Each row of numbers belongs to one of the nodes below and depends on some of the facts about them. Some rows are named. Which node is each other row?

Some nodes and their rows:
zolor: [  3  -6 -12   2   4  -6  -1   6   9  -4   9  -9   1   0  -3   3   9   3
  -1   7   3 -13   2   9   3   1   6  -9   4  -5   4  -8   0   5  -2   0
  -7  -2]
kebror: [ 12  -9  -9   8   9   0   3  -7   3  -3   6  -7  -4  -1  -1   6   4  -6
   0   8   8  -3 -10   7  14  -1  -6 -14   2  -8  10   3  -7  -4  -8  -2
  -2  -1]
tuplor: [-19  -6  -7  -8   4   1  -2 -10  -8  -1  -2   7  -4  -6   8   4   3   6
   4  -7  -2   2   1  11 -14  -5  -7   8  -5  11   4   3  -4   3   5   3
   1 -15]
stabridrus: [-19  -8   9  -4  -2   6  -1  -8  -4  -2  -4   3  -6   2  11   1   4   5
   3  -1  -3   7   4   6  -6  -1  -5   5  -5   8   1   3   0  -1   4   0
   1 -17]
renim: [ 10   0 -12  -5  11  -1  -3  -3   3   2   4  -6  -2  -2  -2   3   6   2
  -3   1   0  -7   1   7   2  -1   1  -8  -6   0   2  -4  -1   1   1   4
  -8  -1]
levur: [-33 -21 -11  -6  -4   2   1 -10  -1  -5  -1 -11  -6  -6   6   2   5  15
   3  -7   0   7   8  21 -13  -1  -2   7  -5  15   7   6   0  -2   1  -3
  -7 -15]
liskes: [ 19   3  -7   3  11   1  -4   0   2   1   0  -6   0   0   0   1   3   1
  -3   3  -1  -4  -2   3   9   0 -10 -15  -1   0   5   2  -1   2  -2   5
  -3  -1]
nuza: [ 12   1 -11  -3  12  -2  -3  -2   4   2   6  -6  -4  -2  -1   4   6  -1
  -4   2   0  -8   0   8   3  -2   0  -9  -3  -1   2  -4  -1   1  -1   4
  -8  -1]
sereklo: [ 23   5   7  -3   8   0  -5  -1   3  -4   5 -14 -20 -10  -3  -8  -2  -2
  -7  -2   3  -4   7   0   4   7   0 -10   4   3   1  -5  -1  -5   3  11
   8  -1]
draral: [ -9  -7   5   0  -1   4  -3  -5  -2  -1 -11  -3  -7   3   9   4   2   3
   3  -4  -4   7   0  10   0  -3 -14   9   1   6   4   3  -1   2   0   1
   6 -15]
flobom: [ 11  -4 -14   1  10  -1   2  -4   4  -1   8 -11  -2  -6   0   0   4   2
  -3  -1   4  -4  -9   7   6  -1  -3 -13  -7  -9   4  -3  -2  -3  -5   3
  -5  -3]
grapla: [  8  -3 -13   1   7  -2   3  -5   3  -2   7  -8   2  -4  -1  -2   4   2
  -2  -2   6  -2 -11  12   7   1  -3 -12  -4  -4   4  -5  -2  -1  -3   4
  -4  -3]
flenaplin: [ 14   0  -8  -1   9  -2  -7  -8   3  -4   6   2 -16 -11   1  -9   4  -4
  -1  -1   3 -10   5  -6  -2   2  -4 -11   6   0   4   0  -7  -2   1   9
   9  -1]
klovuk: [-18 -10   0  -7  -2   2   6  -7  -3  -3   2   4 -10  -4   8   4   4   5
   3  -3   1   1  -4  10 -10  -3   3   6  -9  -3  -2  -5   1  -1  -1  -1
  -1 -17]
vutra: [ 15  -1  -4   4   5   0  -5   2   8  -1   2  -2   2   6   1  -1   8  -1
  -1   7  -1  -7   2   0  12   1  -3 -13   5  -4   2  -4  -1   3  -1   0
   1  -3]
ledru: [  4  -7  -4  10 -10   2  -5  -8   4   5 -37  -7 -22   0  12  24  10   2
  -7  -5 -15   6  -4  15 -10 -13 -25  33  16 -20  -2  -7   6   9 -20   3
  12 -10]
vesar: [-17  -9   5 -10   3   1   7  -1  -5  -1   3   5 -12  -4  11   8   1  -1
   3  -1   0  -4  -4   6 -10  -4   7   6 -14  -9  -4  -6   1  -1  -1   1
  -4 -20]
dite: [-11 -13  -3  -2   0   2   7  -3  -3  -2  -4  -9  -7  -2   8   0   0   8
   6  -4   2   6  -9  13   1  -3 -11   5  -5  -1   7   4  -2  -1   0   0
   2 -16]

There are 4 kinds of fact about the nodes: ζ, ω, γ, ε.
ζ: belongs to class; ω: refers to; γ: uses; ε: points at
baste (ζ b)
bazel (ζ a)
boben (ζ a)
bora (ζ a) (γ duplos) (ε fluzis)
bradon (ζ c) (ε bugul)
bramom (ζ c)
bremuk (ζ b) (γ bora)
brodaver (ζ a) (γ gresti)
bruboklo (ζ a) (ω buskoskul, gubi, migor)
bugul (ζ b) (ω zufar, rubrol) (ε gebro)
bunostur (ζ b) (ω grapla, zano, brodaver) (ε dronak)
buskoskul (ζ b) (γ bremuk)
buto (ζ d)
difon (ζ a) (γ flipe) (ε gobinan)
dite (ζ b) (ω gresti)
dopatri (ζ b) (ω bradon, kipe, troskis) (γ kebror)
draral (ζ a) (ω norin, ladrol, truzis)
dratil (ζ b) (ε flate)
drede (ζ c) (ω flugu, baste, flipe, flebam)
drimun (ζ a) (γ zubos)
drisas (ζ e) (ω legi, trogrok, skeba) (γ brodaver)
dronak (ζ d) (ε trugrar)
drubak (ζ a) (γ dopatri) (ε tratri)
druklu (ζ a)
duplos (ζ b) (γ mituk)
duzil (ζ b) (ω buskoskul, pizos, kipe) (ε lifel)
faflos (ζ d)
fetruk (ζ b)
fiflin (ζ a) (ω lenor, tratri)
flate (ζ e) (ε mituk)
flebam (ζ a) (γ nezavem) (ε ledru)
flenaplin (ζ a) (γ stogren) (ε mudre)
fleza (ζ a) (ε bora)
flimel (ζ c) (ω zalin, zolor, migor) (ε skigre)
flipe (ζ e) (γ mamiklem)
flobom (ζ b) (γ drubak)
flogam (ζ a) (γ dite)
flugu (ζ d) (γ trugrar)
fluzis (ζ a) (ω verul, rubrol) (ε trugu)
fumo (ζ a) (ε zovin)
gabos (ζ a) (γ flugu) (ε verul)
gebro (ζ a) (ε nukli)
geparek (ζ b) (ε vutra)
geske (ζ a) (γ flobom)
ginan (ζ d) (γ troskis)
gobinan (ζ a) (ε tifa)
gofligok (ζ a) (γ nuza)
grafoster (ζ d) (ω subrer, skarel, flogam) (γ ginan)
grapla (ζ b)
gresti (ζ d) (γ renol)
gristu (ζ a) (γ relar)
gropon (ζ a) (ω trugu, flenaplin)
gubi (ζ e)
kebror (ζ b) (γ lifel) (ε mado)
kestu (ζ a) (γ ledru)
kevuk (ζ a) (ω logefem)
kipe (ζ a)
klegros (ζ c)
klinokun (ζ a)
kloge (ζ a) (γ lezabrel)
klovuk (ζ b) (ω drubak) (γ plabes)
kopi (ζ c) (ω renol) (γ fetruk)
kosel (ζ b) (ω boben, gobinan, nalim, truzis)
ladrol (ζ c)
ledru (ζ a) (ω boben) (γ steso) (ε loskobik)
legi (ζ c) (ε tumu)
lenor (ζ b) (γ trenel) (ε drimun)
levur (ζ d) (ω klegros, kipe)
lezabrel (ζ a) (γ flogam) (ε fiflin)
lifel (ζ a) (ω bradon, lenor)
liskes (ζ a) (γ skigre)
logefem (ζ e)
loskobik (ζ e) (ω skeba, zubos)
lutres (ζ a) (ω klinokun, tratri, nogrer, bremuk, kipe, duplos)
mado (ζ b) (ω buto, vezi, flugu, fetruk) (ε zano)
mamiklem (ζ a) (γ buskoskul)
maza (ζ a)
migor (ζ a)
mituk (ζ d) (ω boben) (ε renol)
mudre (ζ b) (ω buto, rilim) (ε tubren)
nalim (ζ c)
nezavem (ζ c) (ω vezi, faflos)
nimu (ζ b) (γ torul)
nogrer (ζ a)
noklo (ζ e) (γ skiplifik)
nopok (ζ b) (γ kestu)
norin (ζ b)
noskipu (ζ c) (ω bramom)
nukli (ζ a) (ε lezabrel)
nuza (ζ c) (γ geske)
pabra (ζ a) (ε zolor)
pakono (ζ c) (ω bazel, buskoskul, faflos) (ε fumo)
pazun (ζ a) (ω boben, gobinan, faflos)
pigek (ζ a) (ω stopos, druklu) (ε drubak)
piza (ζ a) (ω gabos, ginan, geske) (ε skiplifik)
pizos (ζ a)
plabes (ζ d) (γ robrur)
pumitu (ζ a) (ω gofligok, skarel) (ε bradon)
relar (ζ a) (ω pabra) (γ sereklo)
renim (ζ c) (γ drisas)
renol (ζ a) (γ liskes) (ε nalim)
rilim (ζ b) (γ trutrum)
robrur (ζ e) (γ tifi) (ε pakono)
rubrol (ζ e)
rumolom (ζ e) (γ difon)
ruzik (ζ d) (ω rumolom, flenaplin, tifi) (ε buto)
sereklo (ζ a) (γ noklo) (ε ginan)
skarel (ζ e)
skeba (ζ a)
skigre (ζ a) (ε tifi)
skiplifik (ζ b) (ω vezi, skeba)
stabridrus (ζ e) (ω veflal)
stadam (ζ d) (γ triski)
steso (ζ a) (ω renim, skarel) (γ nimu)
stogren (ζ d) (ω nukli) (γ lutres) (ε zufar)
stopos (ζ a)
storik (ζ a) (ω ladrol)
subrer (ζ b) (ε trutrum)
tifa (ζ a) (γ flenaplin)
tifi (ζ d)
torul (ζ b) (ω bazel, flugu, stadam) (γ subrer)
trapom (ζ a) (ω veflal, gubi)
tratri (ζ a) (ε vezi)
trenel (ζ b)
triben (ζ c) (ω gobinan, logefem)
tridol (ζ c) (ω subrer, kestu, zubos, tifi)
triklamor (ζ a) (ω stopos) (γ renim)
triski (ζ b) (ω druklu) (γ tifa)
trogrok (ζ d)
troskis (ζ a)
trugrar (ζ c) (ε gristu)
trugu (ζ c) (ε skeba)
trutrum (ζ a) (ε tuplor)
truzis (ζ b)
tubren (ζ d) (γ zefir) (ε nogrer)
tumu (ζ e) (γ kloge) (ε dratil)
tuplor (ζ c) (ω flate, kebror, bramom, plabes) (ε kipe)
veflal (ζ c)
verul (ζ b) (ε rumolom)
vesar (ζ b) (ω legi, maza) (γ nopok)
vesto (ζ e) (ω flate, sereklo)
vezi (ζ e)
voda (ζ e) (ω flugu, nogrer, liskes, brodaver) (γ rumolom) (ε pigek)
vutra (ζ a) (ε fleza)
zalin (ζ a)
zano (ζ a) (ε flebam)
zefir (ζ b)
zolor (ζ d) (γ lenor) (ε geparek)
zovin (ζ e) (ε legi)
zubos (ζ b) (γ draral)
zufar (ζ a)

Which node is each row?
No name comes twice in this set of rows, the named rows included.
[-13   6  20  -6   2  -1   5  16  -8   5  -4  22  14  16  15   7  -2  -2
  10   8  -5  -5  -9   2   3  -5  -7   4  -6  -4  -5  -3   1  14   8  -1
  -2 -23] => loskobik
[-14  -8   7  -4  -1   1   0  -1  -5   0  -7   6  -8   1   9   9   0   0
   5   1  -3   1   1  14  -7  -5  -7  16   2   2   1  -1   0   3   3   1
   5 -15] => pakono
[ 10   4 -21  -3   7  -1  -3   2   6   3   0  -7  12   0  -1   1   7  11
  -3  -5  -3  -2  -4  15   6  -3 -11  -7  -2  -2   3  -6   3   9  -1   5
  -9  -1] => nalim
[-11  -9  -2  -1  -4   1  -2  -3   0   1 -16  -2 -15  -3   8  11   3   4
   0  -4  -6   4  -1  18  -9  -7 -12  20   6  -2   1  -4   3   4  -4   2
   7 -13] => triben
[-33   3  24   5 -20   3  -5   0 -10 -16  13  42   7  -2   6   3  -2  -1
   5   5   4  10   7   6  -6  -4   6  -2  18   9  -1 -15   1   5  13  -5
  17 -16] => voda
[  6   4 -15   0   8  -5   1   7   1   1   4 -19  15   0  -4   3   0  10
   0  -2   2  -1 -11  23   7   1 -10  -9  -2   8   8  -2   1   9   3   5
 -16  -1] => tifi
[-24 -16  -2  -5  -2   3   5  -9  -2  -3   1  -6  -9  -2   9   2   4   8
   5  -5   2   6  -3  13  -6  -3  -3   5 -11   1   3   1  -1  -3  -1  -1
  -2 -20] => triski
[  4   1 -10  -2   7  -6   0   4   3   0   8  -4   4  -5  -4   4   5   0
  -3   1   3 -11  -1  10  -5   2   5 -10  -1  -1   1  -9   0   6   0   5
 -11  -1] => stadam
[-16  -8   3  -8   0   2   0  -4  -3  -2  -2   4  -7   0   8   8   3   4
   2  -1  -2   0   4  12 -10  -4   2   9  -3   5  -1  -4   1   3   3   0
   0 -15] => kopi
[ 16   2  -8   0  12  -2  -3   0   2  -1   2 -11   3  -4  -3  -1   0   1
  -2  -2   2   0  -3  13   8   2 -10  -8   4   4   7  -2  -3   2   2   6
  -3   0] => trugrar
[-24 -11  -1  -7  -2  -2   4   2  -3  -2   2   1  -6  -3   6   7   3   7
   4  -1  -1  -3   3  16 -15  -2   4   9  -4   6   1  -2   1   4   5  -1
  -6 -16] => grafoster
[-21  -9   7  -9   1   6  -1 -10  -4   0  -2   5 -13   0  11   8   8   3
   1  -1  -6   1  10   5 -13  -3   5   7 -12   3  -5  -3   2  -2   2   0
  -5 -17] => triklamor
[ 14  13   8  -4   8  -5   0  24   3   5   3  11  19  15   5  -1   2  -2
   6  11  -3 -15  -9  -3  17  -1  -4 -11   0 -11  -3  -8   2  14   7   2
  -4 -10] => skeba
[-18  -7  -6 -10  -2   4  -3  -4  -1  -1  -5  -5  -5  -2  10  -6   7  19
   3 -10  -7   6   7   9  -9  -2 -10   3  -9  10   0   2   3   1   5   1
   1 -18] => fiflin
[-19 -11  -2  -8   0   2   0  -5  -3  -1  -2   2  -6   1   8   6   1   6
   3  -2  -2   3   2  13  -7  -3  -4  10  -2   6   2   1   0   3   5  -1
   1 -16] => noskipu

The same nodes again, as new rows of numbers:
Named rows:
relar: [  9  -4   0   2  16 -12  13 -18  19   2 -12 -10   8   4  10   2  -8   5
   7  -3   2 -20  15   8   7 -12   8   5  -3   5  -6  -5   2  -7   7  16
  -6 -12 -11  19   7  -6 -15 -10]
zubos: [ -8  23  -9   0  -1  -8  -5 -16  10   5  20  12 -10   1 -10  -5 -12  -1
  -9 -26 -22 -25 -15  13  -7 -20   0   9  -6   2  -1  -2  -4 -21  10   3
  -9 -16 -21   8  -4   5 -31   0]
gubi: [-11  16   4   1 -18  14   0  20 -18  12   3   9   1   0 -19 -15  -7   1
 -15   2 -13  -3 -14  -2  -9   9  12   6  -6   3   0   4   1   0   5 -21
   2   0  -3  -3 -14   8  23   2]
skarel: [-24  18   5  -9 -32  16 -30  -3  -8  13  24   9 -11   0 -20  -6  -6 -22
  -5  -3 -19 -28 -23   4  -9 -10   0  -1 -11  11   1  -3 -13 -15  10 -19
  -9   0 -14 -10 -23   6  -7  -7]
nalim: [-23  12  -6  10  14  -4  17  -1   0 -13  19   3  -2  -9   8 -16  18  14
 -33 -12 -19  20 -29  -2  -7  10 -13   1  21 -22  -2  -7   7   7 -16 -28
   2   6  10  12  -3  10   8 -16]
skigre: [ -5 -10   4 -12  -5 -14 -16   6   0  -5   4  -2  -3   1  -3  10   7  -9
   4   1   8   9  -6  -8  -1  -1 -11 -10   2  -3   7   8   5   7  -7   0
  -7   7   8  -8  -4  -4  -1  -2]
trugu: [ -5 -10  -2  -9 -14   8 -31  -2   2 -18  18  18 -18  -2  -1   9   5  -5
 -10  -6   0   8  -9  -1  -5  -9 -14   3   2   1   4  12  -3 -21   7  11
 -10   4  13 -13 -10   2 -12  -3]
bugul: [  7 -12   9  -1   2 -11 -10   2   3 -11  15 -13 -11   3  12  29  17  -8
  13  -1   1   5  14   2   5  20  -3 -18  15  24  17  -5   0  10  -3   0
 -13 -11  24  -1  23 -32  -1  -5]
pigek: [  0 -19   5  -9  -2  -2 -15  -9   6 -11  -1 -12   1   0  18  18  10 -13
  18  13  19  10   7  -2  11   4  -7 -21   4   9  10  -4   1  15   6  -1
  -7   7  15  -3  11 -13  -5 -11]
legi: [-15  12   5 -10  -6  -7 -24  -5  -2 -10  23  12 -15  -9 -14   4  -2 -15
  -8 -17 -13  17 -21   9  -8   0 -18   7  19 -19  21  -5 -14   3  -5  11
  20  18   4  -3  -7  11  -6  -3]
ladrol: [-24  15  -8   6   4   3  -1  -2  -2  -5  21   3  -8  -9   5 -18  11   5
 -32 -14 -22  14 -25  -3 -12   4 -12   3  12 -16   0  -5   4  -4 -10 -24
  -6   5   0  -2  -5   8   3  -4]
geske: [ 22  45  -7   8   4  -1   3 -22  17  -9  10  15   5   5 -11   0 -11   5
  -1  -1  -6 -24  -5   5  -2   1  22  13 -12   4 -17   5  -6 -12   5  12
   1   8 -28  15   3  13 -18 -10]
buto: [ -9   9  -2   4   1  18   6  22 -11   8  12   6  -2   0 -17 -16   9   5
 -21  -5 -12   3 -12  -8 -13  12  -3   6   2  -6  -3   6  -9   3 -11 -24
   1   5  -2  -7 -13   9  15   3]
drubak: [ 28  42 -11  -2   5  -8   6 -21  19 -15  11  31   0   1  -7  11  -7  -2
   3   6   1  -8   4   3   0  16  19  11 -19  12 -10  16  -1 -10  15  16
  14  15 -31  10   5  11 -20  -7]
storik: [ -8 -11   3   5   6 -12   1 -14   5 -11   2 -19   5  -5  17  -6  10   2
  -8  15   3   4  -3  -6   6   4  -7 -15   5  -5  -5  -9   5   9 -14 -21
 -14   0  16  15   6   0   6 -16]
kevuk: [ -9 -14   1   6   5 -13   7  -4   4 -12   0 -21  10  -6  22 -12  15   2
 -12   8   3  12  -9  -3   5   7  -8 -15  10  -5  -4 -11   6  10 -21 -21
 -11   6  12  14   8   0   7 -17]
duplos: [ 20  13 -10  15   8  17  13  18 -18  19 -26  17   2   1 -25   0 -24  13
  13 -18 -14  -9  25  -1   0  -9  13  17  -4  -4  -7   7   2  -6   4  22
  19 -14  -2 -36   0  15  13  35]
tifa: [  5   4  -6   0   5 -14  16 -10  11   4  -7  -3   4   2   0  -5  -4   8
   8  -7  -6 -17   2   1   8 -15   7   5 -11  -1 -11   1   2  -1  -3  11
  -4  -7 -18   9   2   0 -17  -2]

Name these rows:
No name comes twice in this set of rows, the named rows included.
[-10   1 -16  -1   9  12  33  12 -15  26 -22  21   2 -19 -37 -27 -25  25
  11 -13 -37 -29  13 -10  13  -1  -1   8 -15   7  -4 -12   4 -12   9 -14
  18  -7   0 -19  11  16   3  13] => flipe
[ 18 -21  14  10   0  30  -1  29 -11   9 -27 -25  13   6   8  12   4   3
  11  23  19   8  22   4   0   3  11 -12  -5   2  -6  -4 -14  14  -2   9
   2   0   5  -5   5  -6  37  12] => levur
[ 49  15   1  25  13  17  14   5   9  -3 -33  -3  19   8  19  19 -14  14
  18  16  20  -2  32  20   6   6  33   5  -1   0 -16  -3  -2   0  19  33
  15  -7 -11  19  25  -6  16  10] => dopatri
[  2 -22   9  -1   0   3 -21  -8  14 -16  -1 -17  -3  -8  33  21  22  -7
  16   5  24  25  11  10   9  -3 -13 -21   7   2   3  -8  -2   1  13  17
  -3   6  22   3  20 -19  -3 -10] => tuplor
[  8   9 -18   3  35 -19  43 -20  31 -12  -6   9  24  -1  29 -13   6  17
   2  14  19  34  -4  -4  12  26   6  -4  -5  -4  -9  10  26   7   5 -17
  14  23 -21  32  19  -7 -18 -32] => ledru
[-22 -30   5 -13  14  -6  30  13   1  -9   1   1   4 -10   4 -13  19  -1
  -2   3   3  31  -6  -9  13  28 -19 -12  17 -10  19 -19  -4  23 -18 -18
  19  24  12  33  11   0   9 -30] => mituk
[  5 -15  -4  -8   8   6  18  17  -3   2  -3  32  -6   4 -20  -5  -2  13
  -3   3   4  -4   2 -10   1   3  -1  18 -15   3   2  18  -1 -16   8  13
   5   6 -14   3  -6   3 -10  -3] => zolor
[ 17  18  -4  -1   2   2   2  18  -6  14 -11  28 -11   4 -24   9 -14   4
  10  -7  -5   0   5   3  -8  -3  16  21  -6   1  -2  21   6  -7   7  27
  18  -7 -14 -29  -2   8  -2  26] => lenor
[  4 -22   1   0  21  13   4  13  -2  -5 -17  -9  16 -10  39   5  14   3
  13  20  34  52  15  -6   8  19   0 -25   9  -1   6   1  17  16  -2 -20
  16   9  15  -5  32 -13   6 -14] => mado
[  1  18 -12   5  12   8  32  25 -12  19  -2  22  -1   1 -28 -18 -14  17
 -17 -13 -18 -11  -7 -10 -13   8   9  30 -11 -13  -8  19   2  -3  -6  -1
  10   6 -26 -11 -18  12  14  19] => flugu
[ 19   8   4  11   5  -9  -4 -33  28 -16  -5 -14   8   9  26  13  -5  -2
  18   2  12 -31  15  12  11  -9  12  -2 -13  11 -13 -10  -4  -8  17  21
 -10  -2 -17  36  14 -10 -28 -14] => steso
[ 20  18   2   4 -11  10 -13  27 -19   5  13  19 -18   6 -25  28  -3  -4
   2 -15  -9  20   5   3 -18  15   9  16  10   4   0  25   2   7  -1  15
   7  -1  12 -41 -10  -8  16  35] => bradon
[ 10 -38   7 -11 -14  -6 -24   2   3 -21 -10   0  -4   2  16  16  18   0
  10  31  22   4  10  -3   8  -6 -14 -19   3  15   1   2  -3  -5  -2  11
 -16   7  26  16  -5  -5  -1 -14] => fluzis
[-11  13  -2 -16 -20   1 -44  -6   0  -6  33  14 -19  -6  -6  12  -1 -20
  -3  -9  -6  -4 -21   0  -7  -8  -6  -4   2   7  11   3  -7 -12  12  -1
 -11   3  -2 -10  -7   3 -26  -6] => subrer

